[145 152 113 126 145 109 151  74 102 173 142] = guzi
[ 72  69 114 124 139 177 147 126 131 122 131] = met
[176  88 164 153 134 142 160 152 109 179  87] = vez
[149 134 173 132 104 169 106 160 102 116 161] = rim
[123 161 135 111 107  73 168  68  77 135 129] = nug
after: [113]	[126]
diff vez: [176  88 164 153 134 142 160 152 109 179  88]	11, [87]
after: [176]	[88]
diff nug: [123 161 135 111 108  73 168  68  77 135 129]	5, [107]
after: [149]	[134]
diff guzi: [145 152 113 125 145 109 151  74 102 173 142]	4, [126]

[178  68 167 141 101 166  80  93 192 206  93 185 141]  teda
[140 136 151 124 129 122 144 157 153 145 142 166 105]  nilok
[192  87 181 125  93 141  94 123 191 177 124 188 127]  Pakap
[163  76 199 117  82 174  55  63 161 186  87 151 141]  bovu
diff Pakap: [192  87 181 125  93 141  94 123 191 177 123 188 127]	11, [124]
diff Pakap: [192  87 181 125  93 141  94 123 191 177 124 188 126]	13, [127]
diff teda: [178  68 167 141 101 166  80  93 192 206  93 184 141]	12, [185]
diff bovu: [163  76 199 117  82 174  55  63 161 186  87 151 142]	13, [141]

[164 154 142 131 142 156 155 160 181 156 181 187 205]  Pep
[116 129 107 120 127 108 141 174 179 175 184 199 166]  vove
[129 133 117 125 111 121  93 156  81  80  76  68  56]  bik
[113 106 108 108 166 196 169 192 172 181 174 185 186]  ruvu
[116 129 107 102 127 108 141  73 179 175 184 199 166]  disis
diff disis: [116 129 107 102 128 108 141  73 179 175 184 199 166]	5, [127]
after: [155]	[160]
after: [121]	[93]
diff vove: [116 129 107 120 127 108 141 175 179 175 184 199 166]	8, [174]

[123 151 127  99 139 134 135 154 121 111 119 138  92 124 129 134 118 108
 116 130  77 135 131 171 152 111 130 177  97 166 113 108 104 108 123 122
 139 146  82 126 103 130 132 136 141 107 116 129 142 137 126 134  95 119
 145 107 119 107 129]  maz
[123 141 171 128 161 134 127 154 133 111 119 138  92 124 129 135 118  58
 101 130  77 154 111 171 137 113 125 117 102 116 113 122 104 108 123 120
 139 146 112 129 126 130 132 101 147 107 116 129 139 137 120 134 154 119
 145 128 120  99 129]  tiru
[123 151 127 128 139 134 127 154 152 111 119 138  92 124 152 134 118 108
 116 130  93 135  99 171 123 113 125 117  97 166 119 122 150 139 118 147
 139 146 174 126 126 130 118 136 108 107 116 129 142 137 126 134  95 119
 145 107 119 107 129]  dafal
[140 151 127 128 135 134 127 173 133 111 119 138  92 124 129 134 118 108
 155 137  77 135 111 171 137 113 106 117  97 166 113 169 104 108 123 125
 123 146 112 126 127 130 132 136 141 107 116 129 142 137 126 134  95 119
 145 107 119 119 105]  lofu
[123 150 165 128 152 134 127 154 133 111 119 138  92 124 129 134 118  85
 107 130  77 151 111 171 137 113 125 117  97 114 112 122 104 108 123 120
 139 146 112 127 126 130 132 106 148 107 116 129 142 137 122 134 152 119
 145 117 119 100 129]  kan
[148 151 127 128 127 134 127 173 138 111 119 138  92 124 129 134 118 108
 162 143  77 135 111 171 137 115 103 117  97 166 113 184 104 108 123 130
 120 146 112 126 138 130 132 136 141 107 116 129 145 137 126 134  95 129
 145 107 119 121  98]  fovu
[123 151 127 100 139 134 129 105 122 111 119 138  92 124 129 134 118 108
 116 130  77 135 125 171 144 113 134 173  97 166 113 107 104 108 123 125
 139 146  94 126 105 130 132 136 141 107 116 129 142 137 126 136  95 119
 145 107 119 107 129]  Zula
[123 151 127  95 139 134 150 154 118 110 119 138  92 124 127 134 118 108
 116 130  77 135 143 171 160 109 128 196 100 166 113 105 102 108 123 120
 139 146  64 125  99 130 132 136 150 107 116 129 142 137 126 134  95 118
 145 107 119 107 129]  resot
[123 151 127 128 139 134 127 154 152 111 119 138  92 124 159 134 118 108
 116 130  96 135  99 176 123 113 125 117  75 168 116 122 156 144 118 151
 139 156 170 126 126 130 110 136 104 107 116 129 142 137 126 134  95 119
 145 107 119 107 129]  bof
[158 151 127 128 126 134 127 174 139 111 119 138  92 124 129 134 118 108
 169 156  77 135 111 171 137 120  98 117  89 166 113 207 104 108 123 129
 115 146 112 130 147 130 132 137 141 107 116 129 150 137 126 138  95 141
 145 107 119 112  81]  kimer
diff bof: [123 151 127 128 139 134 127 153 152 111 119 138  92 124 159 134 118 108
 116 130  96 135  99 176 123 113 125 117  75 168 116 122 156 144 118 151
 139 156 170 126 126 130 110 136 104 107 116 129 142 137 126 134  95 119
 145 107 119 107 129]	8, [154]
q: [148 151 127 128 127 134 127 173 138 111 119 138  92 124 129 134 118 108
 162 143  77 135 111 171 137 115 103 117  97 166 113 184 104 108 123 130
 120 146 112 126 138 130 132 136 141 107 116 129 145 137 126 134  95 129
 145 107 119 121  98]	fovu
q: [123 151 127 128 139 134 127 154 152 111 119 138  92 124 152 134 118 108
 116 130  93 135  99 171 123 113 125 117  97 166 119 122 150 139 118 147
 139 146 174 126 126 130 118 136 108 107 116 129 142 137 126 134  95 119
 145 107 119 107 129]	dafal
q: [123 141 171 128 161 134 127 154 133 111 119 138  92 124 129 135 118  58
 101 130  77 154 111 171 137 113 125 117 102 116 113 122 104 108 123 120
 139 146 112 129 126 130 132 101 147 107 116 129 139 137 120 134 154 119
 145 128 120  99 129]	tiru

[129 114 151  46]  zevez
[111 149 113 124]  Gazed
[136 141 145 120]  Mifir
[140 144 114 137]  Beve
diff zevez: [129 114 152  46]	3, [151]
diff Gazed: [112 149 113 124]	1, [111]
after: [113]	[124]
after: [140]	[144]
diff zevez: [129 114 150  46]	3, [151]
diff Gazed: [111 148 113 124]	2, [149]
after: [136]	[141]

[133 126 144 175 174 115 116  73 129 201 128 121 150 121 170 155 119 162
 155 126  86 139  85 163 134 138 157 110 148  93 100 139 128 147 146 123
 134 105 117  99 157 136 165 115 128 152 154 126 113 120 127 140 180 124
 170 133 155 107]  Gifo
[112  99 138 111  91 135 130  98 120 133  92 173 126 153  79 125 182 156
 124  88 128 122 120  64 128  78 115 122 116 140 139 149  87 145 131 146
 116 140 127 122 113  99  79 115 124  73 135 159  87 130 128 146 105 120
  92 107 160 119]  sabet
[170 180 127 114 116  76 101 126 117 130  95 111 130  94 171 113  79 167
  96 164 113 143 157 132 147 169  99  83 112 139 153 109 152 114 117  79
 120 147 172 102 162 127  96 151 124 148 123 126 144 110 127  90 118 143
 141 122 132 116]  Nes
diff Nes: [170 180 127 114 116  76 101 126 117 130  95 111 130  94 171 113  79 167
  96 164 113 143 157 132 147 169  99  83 112 139 153 109 152 114 117  79
 120 147 172 102 162 127  96 151 124 148 123 126 144 110 126  90 118 143
 141 122 132 116]	51, [127]
diff Gifo: [133 126 144 175 174 115 117  73 129 201 128 121 150 121 170 155 119 162
 155 126  86 139  85 163 134 138 157 110 148  93 100 139 128 147 146 123
 134 105 117  99 157 136 165 115 128 152 154 126 113 120 127 140 180 124
 170 133 155 107]	7, [116]
diff Nes: [170 180 127 114 116  76 101 126 117 130  95 111 130  94 171 113  79 167
  96 164 113 143 157 132 147 169  99  83 112 139 153 109 152 114 117  79
 120 147 172 102 162 127  96 151 125 148 123 126 144 110 127  90 118 143
 141 122 132 116]	45, [124]

[146 141 151 145 150 180 158 136 152 139 174 143 136 147 172 158 144 138
 161 147 141] -> vadek
[143 140 140 142 149 138 164 147 140 149 172 144 153 142 142 147 141 150
 134 157 137] -> veg
[198 146 150 150 145 140 141 145 137 153 150 152 150 148 164 139 141 148
 144 155 134] -> sagi
[144 163 186 161 176 141 147 150 139 145 152 166 149 155 155 164 152 139
 199 145 146] -> vavop
[144 147 170 156 154 149 144 140 165 144 143 140 151 153 144 145 153 148
 138 144 147] -> gudu
[171 149 146 158 154 161 172 140 160 169 150 151 197 153 148 142 150 144
 149 145 145] -> vis
[135 142 153 144 143 162 138 160 151 164 192 147 166 140 151 150 138 188
 150 154 147] -> feros
[170 147 137 141 143 146 142 139 167 138 145 145 154 136 147 143 145 140
 161 149 142] -> beg
[143 140 140 142 146 138 164 147 140 149 172 144 153 142 142 147 141 150
 134 157 137] -> bisup
[145 137 155 142 177 192 142 147 149 147 140 162 156 138 186 141 161 155
 140 156 139] -> tekor
[150 156 185 183 158 143 145 171 154 144 145 143 144 159 141 175 135 141
 142 146 138] -> lar
diff feros: [135 142 153 144 143 162 138 159 151 164 192 147 166 140 151 150 138 188
 150 154 147]	8, [160]
diff sagi: [198 146 150 150 145 140 141 145 137 153 150 152 150 148 164 139 141 148
 144 154 134]	20, [155]
q: [171 149 146 158 154 161 172 140 160 169 150 151 197 153 148 142 150 144
 149 145 145]	vis
after: [159]	[141]
after: [185]	[183]
q: [170 147 137 141 143 146 142 139 167 138 145 145 154 136 147 143 145 140
 161 149 142]	beg

[201 124  56 166] -> begof
[116 138 120 196] -> fis
[134 124  56 166] -> bab
[139 153  63 120] -> Dud
[106 101 139 152] -> laf
diff bab: [134 123  56 166]	2, [124]
diff bab: [134 125  56 166]	2, [124]
diff begof: [201 125  56 166]	2, [124]

[138 128  74 152]  Peke
[134 187  61 210]  gizov
[111 119 124 128]  mase
[ 96 103 192  72]  Bubef
[132 120 128 121]  vef
[116  88 132 115]  Nanag
[ 96 103  87  72]  Rugi
[107 146 178  93]  Gake
[ 93 138 176  71]  Fesuf
[119 113 133 158]  kinun
diff Gake: [107 145 178  93]	2, [146]
diff kinun: [118 113 133 158]	1, [119]
after: [107]	[146]
diff gizov: [134 188  61 210]	2, [187]

[134 125 136 137 148 135 109 134 124 122]  bada
[136  62 123 137 119 148 120 139 131  64]  Pimup
[125 143 125 178 140  80 128 103 128 174]  rop
diff bada: [134 125 136 137 148 136 109 134 124 122]	6, [135]
after: [178]	[140]

[159 113 107 150 154 104 190 151 128 108 173  78 139 168 128 147 181 110
 148 184 137  93 111 168 143 163 112  93 121 125 117  86 113 192  81 115
 139 143  93  84 154 122 147 104 127 160]  dila
[116 133 128 133 131 122 148  98 138 135 162 117 129 142 127 132 117 121
 126 143 106 135 119 137 173 152 163 112 145 114 132 125 113 136 129 144
 132 108 138 144 124 144 127 132 113 120]  lokab
[141 119 123 127 122 123 135 154 133 114  96 131 125 123 107 123 133 114
 129 136 160 113 107 114  84 118 120 124 136 151 144 139 148 110 140 105
 135 162 121 137 149 104 173 128 166 161]  kekup
[157 125 117 138 168 128 162 137 122 115 154 114 154 122 139 139 146 101
 153 156 131 122 114 160 143 138 139 113 120 109 139 121 138 174 102 123
 119 133 111  97 144 128 139 100 145 119]  Gitin
[140 115 125 130  70 127 171 115 112 149 161 141 101 145 105 167  92 139
 117 138 115 131 185 144  94 122 106  80 179 103 130 136 125 138 128 111
  93 125 151 110 129 107 133 143 132 171]  Sinim
[137 121 117 141 112 115 150 142 147 116 136 105 116 161 113 150 125 136
 107 143 134 109 105 132 134 163 107 115 126 124 101 113 126 148 106 129
 131 126 102 103 116 110 122  96 112 147]  lod
diff dila: [159 113 108 150 154 104 190 151 128 108 173  78 139 168 128 147 181 110
 148 184 137  93 111 168 143 163 112  93 121 125 117  86 113 192  81 115
 139 143  93  84 154 122 147 104 127 160]	3, [107]
diff kekup: [141 119 123 127 122 123 135 154 133 114  96 131 125 123 107 123 133 114
 129 136 160 113 107 114  84 118 120 124 136 151 144 139 148 110 140 105
 136 162 121 137 149 104 173 128 166 161]	37, [135]
diff kekup: [141 119 123 127 122 123 135 154 133 114  96 131 125 123 107 123 133 114
 129 136 160 113 107 114  84 118 119 124 136 151 144 139 148 110 140 105
 135 162 121 137 149 104 173 128 166 161]	27, [120]
after: [156]	[131]
after: [166]	[161]
q: [157 125 117 138 168 128 162 137 122 115 154 114 154 122 139 139 146 101
 153 156 131 122 114 160 143 138 139 113 120 109 139 121 138 174 102 123
 119 133 111  97 144 128 139 100 145 119]	Gitin
q: [141 119 123 127 122 123 135 154 133 114  96 131 125 123 107 123 133 114
 129 136 160 113 107 114  84 118 120 124 136 151 144 139 148 110 140 105
 135 162 121 137 149 104 173 128 166 161]	kekup

[129 102 140  88] = kef
[132  67  89  62] = Rodor
[143 127 138 136] = Diz
after: [89]	[62]
diff Rodor: [132  67  89  63]	4, [62]
diff Diz: [143 128 138 136]	2, [127]

[ 80  94 135 124 162 170 102 166 136] : mep
[ 94 152 146 124 151  96 122 138 110] : zagu
[122 123 125 114 129 133  81  97 136] : zugok
[122 137 135 124 129 133 122 166 123] : vosi
[ 94 166 156 124 106 133 138 166 110] : gugi
[137  94  93 124 117  59 183 124 136] : redog
diff zugok: [122 123 125 114 128 133  81  97 136]	5, [129]
diff zugok: [122 123 125 114 129 133  80  97 136]	7, [81]
q: [ 94 152 146 124 151  96 122 138 110]	zagu
diff zugok: [122 122 125 114 129 133  81  97 136]	2, [123]

[113 139 162 141 101 115 116 109 126 130] -> Kote
[139 102 154 145  96 115 107 109 115 134] -> dat
[ 85  64 132 145 101 110 157 154 151 131] -> ratir
after: [64]	[132]
diff ratir: [ 85  64 132 144 101 110 157 154 151 131]	4, [145]
after: [157]	[154]
after: [132]	[145]

[138 128 178  96 172] : sek
[138 128 178 128 136] : Geti
[ 95 128 178 105 172] : gon
diff sek: [138 128 178  97 172]	4, [96]
after: [96]	[172]
diff Geti: [138 128 177 128 136]	3, [178]
diff Geti: [139 128 178 128 136]	1, [138]
diff gon: [ 95 128 178 105 173]	5, [172]
q: [ 95 128 178 105 172]	gon
diff gon: [ 95 128 178 104 172]	4, [105]

[125 125 118  80 140 104 156 128 160 140  96] -> puti
[111 136 102  86 140 109 158 129 139 109 130] -> gok
[111 125 122 144 139 152 140 121  96  90 121] -> dazek
[135 132 147 103 100 106 104 109 152 186 138] -> lel
[122 128 110  87 128 106 147 121 155 136 127] -> feva
[140 122 111  92 138  97 149 144 179 148 127] -> Lepug
[169 124 158 153  86 111  72 129 167 207 123] -> kamus
diff kamus: [169 124 158 153  86 111  72 129 168 207 123]	9, [167]
after: [97]	[149]
after: [169]	[124]

[102 138 139 102 113 176 140 157 134  91 129 178 137 160 129 132  65 117
 135 138 127 110 134 130 148 120 147 189 149 146 128 174 128 123 101 118
 133] -> teke
[102 132 144 131 113 137 144 120 128 137 109 178 145 108 101 120  65 138
 128 137 126 104 139 126 137 105 109 113 117 120  99 134 138 120 133 144
 112] -> Katan
[102 131 130 139 113  83 117 109 114 138 112 178 128 114 129 135  65 133
 138 117 122 115 130  78 120 123 106  88 132  99 132 108 110 136 131 134
 120] -> naze
[102 120 106 142 113  69  98 114 116 138 140 178 105 130 160 140  65 124
 132 106 128 133 115 142 104 155 129  95 134 112 165  90 104 144 135 118
 140] -> fave
[102 125 131 119 113 186 149 145 146 126 139 178 134 132 112 114  65 129
 113 147 136 116 130 118 141 125 145 164 113 160 107 150 158 113 131 129
 130] -> gad
[102 120 106 142 113  69  98 114 116 138 140 178 105 130 160 140  65 124
 132 106 128 133 115 142 104 155 129  95 134 112 167 139  92 144 100 108
 140] -> Bok
[102 136 124 114 113 104 107 126 116  94 130 178 118 163 161 150  65 113
 149 111 121 122 124  93 125 140 138 151 166 117 167 139  92 144 100 108
 131] -> Vibi
diff fave: [102 120 106 142 113  69  98 114 116 138 140 178 105 130 160 140  65 124
 132 106 128 133 115 142 104 155 129  95 134 113 165  90 104 144 135 118
 140]	30, [112]
after: [148]	[120]

[112 198 170 149] -> Lurob
[169 135 170 139] -> dazud
[119  75  87 189] -> fidul
[129  87 101 180] -> reki
[112  93  98 149] -> lagu
diff fidul: [120  75  87 189]	1, [119]
after: [169]	[135]
diff lagu: [112  93  98 148]	4, [149]
after: [198]	[170]

